Below is a small trained network, with its code and all its weights. Each question gives an input and a class and asks what happens when units are switched off, that is, made to give their printed mean instead of their output.

import numpy as np


def w(rows, s, z=0):
    codes = np.array(rows[::2]) - 128.0
    scale = np.full(codes.shape[1], s)
    scale[-1] = z or s
    return codes * scale


def norm(h):
    return h / np.sqrt((h * h).mean(-1, keepdims=True) + 1e-5)


def f(y):
    return y / 2 * (1 + np.tanh(0.7978845608 * (y + 0.044715 * y**3)))


def log_softmax(a):
    a = a - a.max(-1, keepdims=True)
    return a - np.log(np.exp(a).sum(-1, keepdims=True))


def net(x, mask):
    res = np.array(x, float).reshape(1, 6) / 4 @ E
    u = 0
    for l in range(2):
        y = f(norm(res) @ A[l][:, :-1].T + A[l][:, -1])
        res = res + np.where(mask[u : u + 7], y, B[l][:, -1]) @ B[l][:, :-1]
        u += 7
    return log_softmax(norm(res)[-1] @ U[:, :-1].T + U[:, -1])


A, B = {}, {}
E = w([
[135,117,76,7,167,198,197,159,11,176,147],'x0',
[127,38,233,117,119,170,178,135,150,205,132],'x1',
[199,1,100,69,66,145,132,133,171,45,105],'x2',
[236,92,55,47,33,245,61,94,87,254,58],'x3',
[141,150,55,144,88,62,220,36,96,148,142],'x4',
[109,143,106,112,196,122,93,31,116,157,107],'x5',
],0.0063)
A[0] = w([
[147,171,225,204,121,115,85,117,173,167,133,193],'0.n1',
[100,114,137,104,166,129,72,186,95,111,82,61],'0.n2',
[125,123,99,70,117,156,142,109,117,222,120,5],'0.n3',
[124,132,81,44,98,111,168,72,89,60,162,171],'0.n4',
[35,169,191,149,166,102,98,235,75,130,156,172],'0.n5',
[84,140,122,124,137,143,96,157,138,254,122,37],'0.n6',
[161,150,114,158,111,84,139,111,116,61,47,65],'0.n7',
],0.0076,0.0021)
B[0] = w([
[86,74,29,218,11,75,87,25,177,78,46,221],'0.n1',
[198,166,113,148,103,160,226,130,194,139,165,149],'0.n2',
[111,132,138,69,155,132,120,116,69,205,28,184],'0.n3',
[112,71,127,203,151,65,68,138,184,174,92,201],'0.n4',
[188,188,153,185,174,195,253,80,122,47,150,253],'0.n5',
[111,168,114,200,141,127,188,144,57,78,95,176],'0.n6',
[131,131,61,254,114,95,122,59,133,95,183,152],'0.n7',
],0.0072,0.0067)
A[1] = w([
[153,234,46,182,119,30,58,65,164,88,112,69],'1.n1',
[111,150,22,120,110,6,118,62,196,104,155,163],'1.n2',
[34,67,239,190,145,146,182,161,107,101,50,251],'1.n3',
[114,48,144,53,156,15,78,114,122,96,146,49],'1.n4',
[229,83,125,45,43,175,37,166,226,65,66,73],'1.n5',
[161,85,113,121,50,137,166,248,120,78,96,225],'1.n6',
[140,131,3,203,114,4,76,115,152,52,157,131],'1.n7',
],0.006,0.0027)
B[1] = w([
[17,115,72,197,26,31,93,17,209,139,66,231],'1.n1',
[26,89,113,192,42,103,7,82,219,107,173,219],'1.n2',
[122,92,41,123,93,66,132,159,216,110,251,212],'1.n3',
[143,78,174,171,138,149,182,156,191,55,133,136],'1.n4',
[177,64,97,99,213,218,145,255,228,158,179,200],'1.n5',
[99,153,94,223,180,104,1,106,226,119,124,180],'1.n6',
[68,117,71,144,74,7,12,32,218,47,86,254],'1.n7',
],0.0078,0.0077)
U = w([
[146,176,124,65,96,184,91,93,31,207,47,167],'0',
[161,211,155,175,200,207,211,172,101,54,182,110],'1',
[76,118,95,221,65,59,53,58,202,65,117,233],'2',
[162,47,76,88,148,177,56,198,185,191,87,76],'3',
[59,177,246,90,98,109,99,101,86,61,179,3],'4',
[89,94,212,107,127,40,132,159,109,107,171,14],'5',
],0.011,0.0056)

Each question gives the input, the list of numbers given to net, and the class t.
The units are the neurons (one row each of A and B). Each row of codes is followed by its name. A weight is (code - 128) times the scale printed after its matrix; where a second scale follows, it is the last column's (A, B and U).
mask holds one flag per neuron, layer by layer. A switched-off neuron (its flag False) gives its mean, the last column of its row in B, instead of its output. The means were averaged over made-up inputs and are rounded, as every weight is.
A unit's drop is (log p(t) with every unit on - log p(t) with that unit switched off) / (log p(t) with every unit on - log p(t) with every unit switched off).
The circuit of an input: a set's keep is (log p(t) with only the set's units on - log p(t) with every unit switched off) / (log p(t) with every unit on - log p(t) with every unit switched off). Starting from the 12 units with the biggest drops (on a tie, the unit counted first), units are removed one at a time, each time the one whose removal leaves the highest keep (on an exact tie, the one counted first), for as long as the keep stays at least 0.8.
units of the circuit, in order: the units of the circuit, biggest drop first
most important unit: the unit with the biggest drop
k most important neurons: the k neurons with the biggest drops, biggest first
top k neurons in layer l: the k neurons of layer l with the biggest drops, biggest first
drop when u is switched off: that unit's drop, to one decimal
input [-3,-1,-1,5,-2,6], class 0: top 2 neurons in layer 1	1.n7; 1.n3
input [0,-1,-3,-2,-7,-5], class 1: units of the circuit, in order	0.n5; 1.n7
input [6,3,2,8,4,-4], class 0: units of the circuit, in order	0.n3; 1.n2
input [8,-8,-5,-8,2,1], class 1: units of the circuit, in order	0.n1; 0.n5
input [4,-6,0,1,-5,-1], class 1: most important unit	0.n1
input [6,8,5,-8,3,2], class 5: units of the circuit, in order	0.n1; 1.n7
input [8,-6,4,1,-1,7], class 3: 3 most important neurons	0.n1; 0.n4; 0.n5
input [7,-6,-2,3,-3,-7], class 0: top 2 neurons in layer 1	1.n3; 1.n5
input [1,3,2,2,5,2], class 0: top 2 neurons in layer 0	0.n3; 0.n1
input [4,-4,-3,8,-7,-4], class 0: top 4 neurons in layer 0	0.n3; 0.n6; 0.n1; 0.n4
input [5,-3,-1,0,0,0], class 0: drop when 1.n7 is switched off	0.1
input [7,5,-2,3,1,-8], class 0: drop when 0.n3 is switched off	0.2
input [6,3,4,2,6,2], class 3: drop when 0.n5 is switched off	0.3
input [-4,7,8,-1,-5,7], class 3: most important unit	1.n5
